[128 = 0]
[125 109 139 124 115 132 124 161 122 121  59 123 111 145 117 149 114 134
 116 148 157 139 154  89 142 100 128 122 126 178 118 129 141 117 144 112
 113 129 122 110 148 171]	<42> & [87]
[126 181 103 142 107 112 139 155 108 137 148 123 104 144 126 141 101 123
 127 142 146 177 118 124 135 131 112 155 126  79 117 149 133 120 127 130
 105 116 132 118 153 167]	<42> & [87]
[133 169 161 149 142 128 118  81 140 124 179 122 198 174 132 111 121 117
 132 116 127 105 127 107 150 134 123 109 125 163 135  77 137 121 150 107
 167 113 144 133 122 101]	<32> & [81]
[130 150 149 141 137 126 120  99 138 122 155 130 178 161 127 116 127 120
 131 123 132 121 128 103 141 128 130 107 124 161 134  97 133 126 150 104
 150 114 131 136 133 114]	<32> & [81]
[131 227  90 150 101 105 131 148  98 145 170 115  82 157 129 140  82 126
 128 140 145 172 114 153 123 131  94 198 127  56 115 149 140 129 114 149
 116 122 137 118 145 191]	<42> & [87]
[128 125 155 140 143 132 120 101 150 121 144 130 171 135 126 107 132 126
 128 109 131  98 120  87 136 130 143 105 127 133 139  83 129 131 143 108
 142 113 123 144 108  99]	<32> & [81]
[133 195 111 142 128 112 130 108 123 139 203 124 132 136 134 108 109 124
 130 116 116 131 105 160 120 152 116 163 128  66 131 120 123 134 116 146
 137 120 138 139 114 126]	<42> & [81]
[134 223 117 142 125 114 126  88 105 144 206 121 133 182 136 133 105 124
 136 135 114 132 134 207 139 131  88 169 126 139 119 126 141 131 122 148
 179 143 158 118 133 144]	<42> & [81]
[134 169 151 145 137 125 109  91 127 130 129 123 153 197 132 131 119 127
 137 139 135  89 158 150 157 101 108 142 122 217 120  77 151 127 147 130
 185 149 145 116 115 152]	<36> & [81]
[126 189 101 145 113 113 130 146 115 135 159 119  97 132 127 126 102 129
 125 128 140 151 103 133 125 139 114 172 127  54 126 137 130 131 116 141
 110 119 125 127 129 163]	<42> & [87]
[131 195 149 147 129 118 119  88 124 129 165 122 168 198 133 119 110 121
 133 143 135 121 146 138 152 115 104 136 121 190 122  91 151 124 151 116
 169 129 149 123 139 142]	<36> & [81]
[133 203 117 138 123 119 132  96 109 144 200 125 147 173 136 139 110 119
 139 149 111 150 133 190 138 139  98 142 141 140 121 140 134 124 126 131
 166 133 156 122 154 126]	<42> & [81]
[128 143 141 139 133 125 115 116 140 130 142 124 153 145 128 110 125 125
 127 116 137 102 118 100 137 127 131 129 126 133 136  89 134 129 140 117
 137 121 125 136 120 129]	<32> & [81]
[133 234 118 154 123 114 121 103 110 142 200 116 134 185 135 129  96 121
 133 139 132 131 127 171 135 128  92 175 119 118 120 109 140 132 133 142
 162 129 145 123 131 159]	<42> & [81]
[123 229 104 171  97 103 132 167 113 126 164 120 113 160 117 132  74 126
 116 136 176 201  94  49 127 140 118 169 124  27 125 136 142 119 144 100
  76  80 112 118 171 192]	<42> & [87]
[132 166 140 129 141 123 120  82 134 131 182 129 165 151 134 110 129 117
 133 116 113 103 123 146 135 138 124 130 127 137 131  92 133 132 135 132
 163 129 140  99 112 104]	<32> & [81]
[128 160 132 138 116 125 133 136 123 124 139 123 142 153 123 136 113 122
 127 141 143 163 126  95 136 131 127 116 129 127 130 135 137 122 145 100
 117 103 137 124 165 142]	<42> & [87]
[131 252 110 165 107 103 121 131 107 130 195 113 129 190 124 136  81 110
 129 139 148 170 117 127 137 133  98 168 125  86 120 123 148 122 138 121
 131 110 143 119 158 180]	<42> & [87]
[131 179 149 140 131 121 117  99 120 126 146 121 163 200 130 136 115 121
 131 146 138 121 154 137 155 109 107 126 124 203 118  98 147 121 152 117
 171 135 146 116 146 145]	<36> & [81]
[128 171 148 150 130 121 120 107 134 125 150 122 162 181 125 123 112 124
 129 129 144 124 131 101 142 122 120 127 123 153 125  92 141 124 150 110
 146 116 135 128 132 138]	<32> & [81]
[127 197 103 146 110 113 132 143 106 139 154 118  97 155 130 145  96 128
 127 143 141 159 124 148 128 124 102 174 123  92 120 145 138 125 121 141
 117 129 132 117 142 176]	<42> & [87]
[123 123 132 142 130 123 116 139 147 126 126 124 116 100 121 100 124 134
 120  95 144  95 102  76 120 128 142 156 124  64 137  87 126 133 128 135
 106 119 101 155  76 137]	<32> & [87]
[130 228 100 149 110 109 136 132 100 141 188 122 117 173 132 144  91 123
 129 149 134 177 121 153 129 134  96 169 125  90 118 151 139 124 120 132
 136 120 146 115 164 166]	<42> & [87]
